Below are the code and all the weights of a small trained network. Each question names an input and a target symbol and asks about switching units off, where a switched-off unit gives its printed mean instead of its output.

import numpy as np


def w(rows, s, z=0):
    codes = np.array(rows[::2]) - 128.0
    scale = np.full(codes.shape[1], s)
    scale[-1] = z or s
    return codes * scale


def f(y):
    return np.maximum(y, 0)


def softmax(a):
    e = np.exp(a - a.max(-1, keepdims=True))
    return e / e.sum(-1, keepdims=True)


def log_softmax(a):
    a = a - a.max(-1, keepdims=True)
    return a - np.log(np.exp(a).sum(-1, keepdims=True))


def net(x, mask):
    ids = ['εζηθλω'.index(c) for c in x.split()]
    T = len(ids)
    res = E[ids] + P[:T]
    u = 0
    for l in range(3):
        r = res
        for j in range(3):
            rows = slice(3 * j, 3 * j + 3)
            q, k, v = (r @ M[l][rows].T for M in (Q, K, V))
            z = softmax(np.where(np.tri(T) > 0, q @ k.T / 3**0.5, -1e9)) @ v
            o = O[l][rows]
            res = res + np.where(mask[u + j], z, o[:, -1]) @ o[:, :-1]
        u += 3
        y = f(res @ A[l][:, :-1].T + A[l][:, -1])
        res = res + np.where(mask[u : u + 4], y, B[l][:, -1]) @ B[l][:, :-1]
        u += 4
    return log_softmax(res[-1] @ U[:, :-1].T + U[:, -1])


Q, K, V, O, A, B = {}, {}, {}, {}, {}, {}
E = w([
[215,168,185,35,159],'ε',
[212,145,191,219,160],'ζ',
[230,92,149,58,72],'η',
[12,101,143,27,135],'θ',
[198,76,102,129,255],'λ',
[136,207,85,61,54],'ω',
],0.0091)
P = w([
[221,51,152,208,24],'0',
[128,199,3,45,229],'1',
[129,199,29,87,195],'2',
[129,189,61,100,192],'3',
[124,194,74,107,173],'4',
[120,187,92,124,169],'5',
[120,182,109,123,152],'6',
[120,179,125,130,151],'7',
[124,176,139,134,142],'8',
[127,164,156,145,140],'9',
[123,162,169,151,140],'10',
],0.004)
Q[0] = w([
[226,119,152,102,96],'L0H0',
[157,121,78,185,183],'L0H0',
[160,93,193,156,172],'L0H0',
[143,147,94,116,193],'L0H1',
[121,167,104,202,172],'L0H1',
[79,64,75,162,68],'L0H1',
[148,137,63,213,117],'L0H2',
[94,131,148,154,6],'L0H2',
[95,137,188,191,165],'L0H2',
],0.016)
K[0] = w([
[193,133,118,36,80],'L0H0',
[177,134,97,202,105],'L0H0',
[202,149,217,130,185],'L0H0',
[155,127,151,185,77],'L0H1',
[245,145,145,70,99],'L0H1',
[150,227,45,98,111],'L0H1',
[86,198,200,51,202],'L0H2',
[77,152,2,89,223],'L0H2',
[117,201,116,72,61],'L0H2',
],0.013)
V[0] = w([
[27,66,215,164,120],'L0H0',
[235,236,165,112,84],'L0H0',
[164,155,114,117,126],'L0H0',
[163,76,76,77,2],'L0H1',
[66,180,174,99,50],'L0H1',
[6,57,74,166,99],'L0H1',
[156,107,105,187,107],'L0H2',
[100,104,154,97,149],'L0H2',
[159,195,68,117,134],'L0H2',
],0.0072)
O[0] = w([
[130,103,160,43,44,16],'L0H0',
[174,72,1,179,151,226],'L0H0',
[133,125,103,154,149,167],'L0H0',
[176,80,80,38,70,125],'L0H1',
[116,128,203,83,44,86],'L0H1',
[122,53,219,177,85,3],'L0H1',
[123,127,92,218,147,142],'L0H2',
[121,102,151,81,140,103],'L0H2',
[116,185,89,76,50,165],'L0H2',
],0.0058,0.0032)
A[0] = w([
[48,78,100,91,128,97],'L0N0',
[173,243,200,103,183,134],'L0N1',
[38,157,254,198,31,3],'L0N2',
[195,13,156,75,159,98],'L0N3',
],0.0082,0.0017)
B[0] = w([
[27,136,132,130,135,187],'L0N0',
[177,129,101,49,66,254],'L0N1',
[211,209,254,228,200,180],'L0N2',
[122,4,56,76,133,172],'L0N3',
],0.0084,0.004)
Q[1] = w([
[130,73,250,82,30],'L1H0',
[105,161,137,38,100],'L1H0',
[150,144,104,104,72],'L1H0',
[88,144,109,123,163],'L1H1',
[134,107,68,130,108],'L1H1',
[107,187,142,172,114],'L1H1',
[157,110,190,146,135],'L1H2',
[164,162,75,90,129],'L1H2',
[128,126,114,137,154],'L1H2',
],0.02)
K[1] = w([
[122,134,4,65,188],'L1H0',
[181,129,87,96,69],'L1H0',
[106,155,89,106,102],'L1H0',
[104,84,138,144,157],'L1H1',
[145,128,68,138,123],'L1H1',
[110,163,149,143,180],'L1H1',
[94,133,152,104,102],'L1H2',
[174,121,143,179,110],'L1H2',
[125,159,138,130,151],'L1H2',
],0.021)
V[1] = w([
[226,153,133,173,110],'L1H0',
[182,138,136,187,109],'L1H0',
[178,154,154,137,228],'L1H0',
[119,126,195,166,158],'L1H1',
[112,18,230,92,201],'L1H1',
[254,128,177,169,130],'L1H1',
[25,141,130,103,124],'L1H2',
[203,158,118,69,246],'L1H2',
[126,179,108,112,162],'L1H2',
],0.0058)
O[1] = w([
[171,71,56,58,110,154],'L1H0',
[187,45,77,78,105,125],'L1H0',
[135,86,133,84,210,159],'L1H0',
[24,118,128,136,141,74],'L1H1',
[4,232,126,160,169,88],'L1H1',
[110,114,7,136,62,148],'L1H1',
[207,202,103,121,170,50],'L1H2',
[124,59,110,32,89,254],'L1H2',
[144,140,161,67,131,162],'L1H2',
],0.0041,0.0059)
A[1] = w([
[199,83,144,213,224,3],'L1N0',
[81,21,162,105,48,241],'L1N1',
[200,44,139,210,66,161],'L1N2',
[200,187,254,131,195,33],'L1N3',
],0.0084,0.00067)
B[1] = w([
[78,186,80,125,177,251],'L1N0',
[133,137,207,202,131,200],'L1N1',
[61,107,68,92,78,253],'L1N2',
[151,95,5,131,116,243],'L1N3',
],0.011,0.004)
Q[2] = w([
[97,144,250,177,144],'L2H0',
[169,139,70,174,132],'L2H0',
[110,137,157,164,166],'L2H0',
[197,60,97,116,180],'L2H1',
[65,76,178,28,140],'L2H1',
[104,83,215,153,122],'L2H1',
[59,65,112,97,81],'L2H2',
[109,94,130,167,169],'L2H2',
[121,125,172,212,19],'L2H2',
],0.017)
K[2] = w([
[227,41,218,134,117],'L2H0',
[97,205,113,111,84],'L2H0',
[197,143,142,112,115],'L2H0',
[59,175,156,42,106],'L2H1',
[154,100,2,48,82],'L2H1',
[226,185,92,107,141],'L2H1',
[63,85,220,122,93],'L2H2',
[126,67,123,173,174],'L2H2',
[15,182,141,76,214],'L2H2',
],0.015)
V[2] = w([
[72,142,165,50,165],'L2H0',
[96,206,100,72,19],'L2H0',
[165,162,68,139,168],'L2H0',
[194,200,86,124,106],'L2H1',
[185,196,145,111,249],'L2H1',
[52,209,80,194,142],'L2H1',
[50,206,115,184,24],'L2H2',
[185,86,162,81,86],'L2H2',
[58,1,120,183,194],'L2H2',
],0.0099)
O[2] = w([
[111,51,168,98,126,135],'L2H0',
[175,164,255,134,96,179],'L2H0',
[152,97,114,204,177,255],'L2H0',
[175,186,88,93,125,64],'L2H1',
[151,134,127,78,246,8],'L2H1',
[57,181,81,200,187,128],'L2H1',
[11,137,62,109,80,100],'L2H2',
[193,127,130,65,85,197],'L2H2',
[149,16,154,215,117,130],'L2H2',
],0.0082,0.0095)
A[2] = w([
[40,126,254,116,165,237],'L2N0',
[153,164,158,126,43,4],'L2N1',
[174,149,75,197,100,122],'L2N2',
[83,176,130,229,137,97],'L2N3',
],0.0092,0.0032)
B[2] = w([
[87,167,236,29,167,184],'L2N0',
[66,111,57,119,216,235],'L2N1',
[69,134,204,184,135,248],'L2N2',
[254,175,177,96,123,204],'L2N3',
],0.0076,0.011)
U = w([
[224,121,112,53,119,129],'ε',
[172,253,163,198,115,160],'ζ',
[102,59,148,139,94,8],'η',
[92,142,211,86,158,247],'θ',
[104,118,64,114,237,6],'λ',
[103,205,53,80,77,177],'ω',
],0.0043,0.002)

Each question gives the input, a string of symbols that net reads in full, and the target symbol t.
The units are the heads (3 rows each of Q, K, V and O) and the neurons (one row each of A and B). Each row of codes is followed by its name. A weight is (code - 128) times the scale printed after its matrix; where a second scale follows, it is the last column's (O, A, B and U).
mask holds one flag per unit, layer by layer, with each layer's heads first. A switched-off unit (its flag False) gives its mean, the last column of its rows in O or B, instead of its output. The means were averaged over made-up inputs and are rounded, as every weight is.
A unit's drop is (log p(t) with every unit on - log p(t) with that unit switched off) / (log p(t) with every unit on - log p(t) with every unit switched off).
The circuit of an input: a set's keep is (log p(t) with only the set's units on - log p(t) with every unit switched off) / (log p(t) with every unit on - log p(t) with every unit switched off). Starting from the 12 units with the biggest drops (on a tie, the unit counted first), units are removed one at a time, each time the one whose removal leaves the highest keep (on an exact tie, the one counted first), for as long as the keep stays at least 0.8.
circuit, biggest first: the units of the circuit, biggest drop first
unit that matters most: the unit with the biggest drop
k most important neurons: the k neurons with the biggest drops, biggest first
k most important neurons of layer l: the k neurons of layer l with the biggest drops, biggest first
heads that matter: for each layer, one digit per head in row order, 1 if its drop is at least 0.15 and else 0, layers parted by /
input θ ε η θ ε ζ λ ζ, target θ: unit that matters most => L0N2
input ω θ ζ θ, target ω: circuit, biggest first => L0H1, L2H2, L2H1, L1H0
input λ ζ ζ ζ η, target λ: circuit, biggest first => L0H1, L2H1, L2H0
input ζ θ θ θ ω η λ ω θ θ θ, target ζ: 3 most important neurons => L0N2, L1N2, L1N0
input ω ω λ ε λ ω, target ω: circuit, biggest first => L2H2, L0H1, L1H0
input ω ε ω ω ζ ζ θ η ω θ λ, target ω: circuit, biggest first => L2H2, L0H1, L1H0
input θ θ ζ θ η θ ζ ζ, target θ: 3 most important neurons of layer 0 => L0N2, L0N3, L0N0
input η λ ζ ζ θ θ, target η: 3 most important neurons of layer 0 => L0N2, L0N3, L0N1
input ζ ε ε, target ζ: 2 most important neurons of layer 1 => L1N2, L1N0
input ζ ω ζ θ ω ω θ η ζ θ η, target ζ: 3 most important neurons of layer 1 => L1N0, L1N1, L1N2
input θ ζ θ θ ε θ η, target θ: heads that matter => 111 / 011 / 101
input ζ θ θ θ θ θ ω θ ζ λ θ, target ζ: 2 most important neurons => L0N2, L1N3
input ζ ε ε ζ η θ ε θ ζ λ, target ζ: 4 most important neurons => L1N0, L1N2, L0N2, L2N1
input ε ω ω, target ε: unit that matters most => L0H1
input η ζ ζ ε ω ε ω η η ζ, target η: 2 most important neurons => L1N2, L0N3
input θ η θ θ η, target θ: 2 most important neurons => L2N0, L1N1
input ω ε ζ η ε λ, target ω: heads that matter => 010 / 000 / 011
input ε ζ ζ ω ω θ ε θ, target ε: 4 most important neurons => L0N2, L1N3, L2N2, L1N0
input ε ω ζ θ θ η ε ε λ, target ε: heads that matter => 010 / 011 / 101
input ε ε ω ε ε λ, target ε: unit that matters most => L0H1
input λ λ ζ, target λ: heads that matter => 010 / 100 / 110
input η θ θ, target η: heads that matter => 110 / 001 / 011
input ζ ε θ ζ θ ω, target ζ: heads that matter => 101 / 011 / 110
input ω ω η θ ζ ζ θ θ θ ζ, target ω: 2 most important neurons => L0N2, L1N2
input ζ θ ζ ω θ λ, target ζ: 3 most important neurons => L0N2, L1N0, L1N2
input ζ ζ ε θ, target θ: heads that matter => 101 / 001 / 000
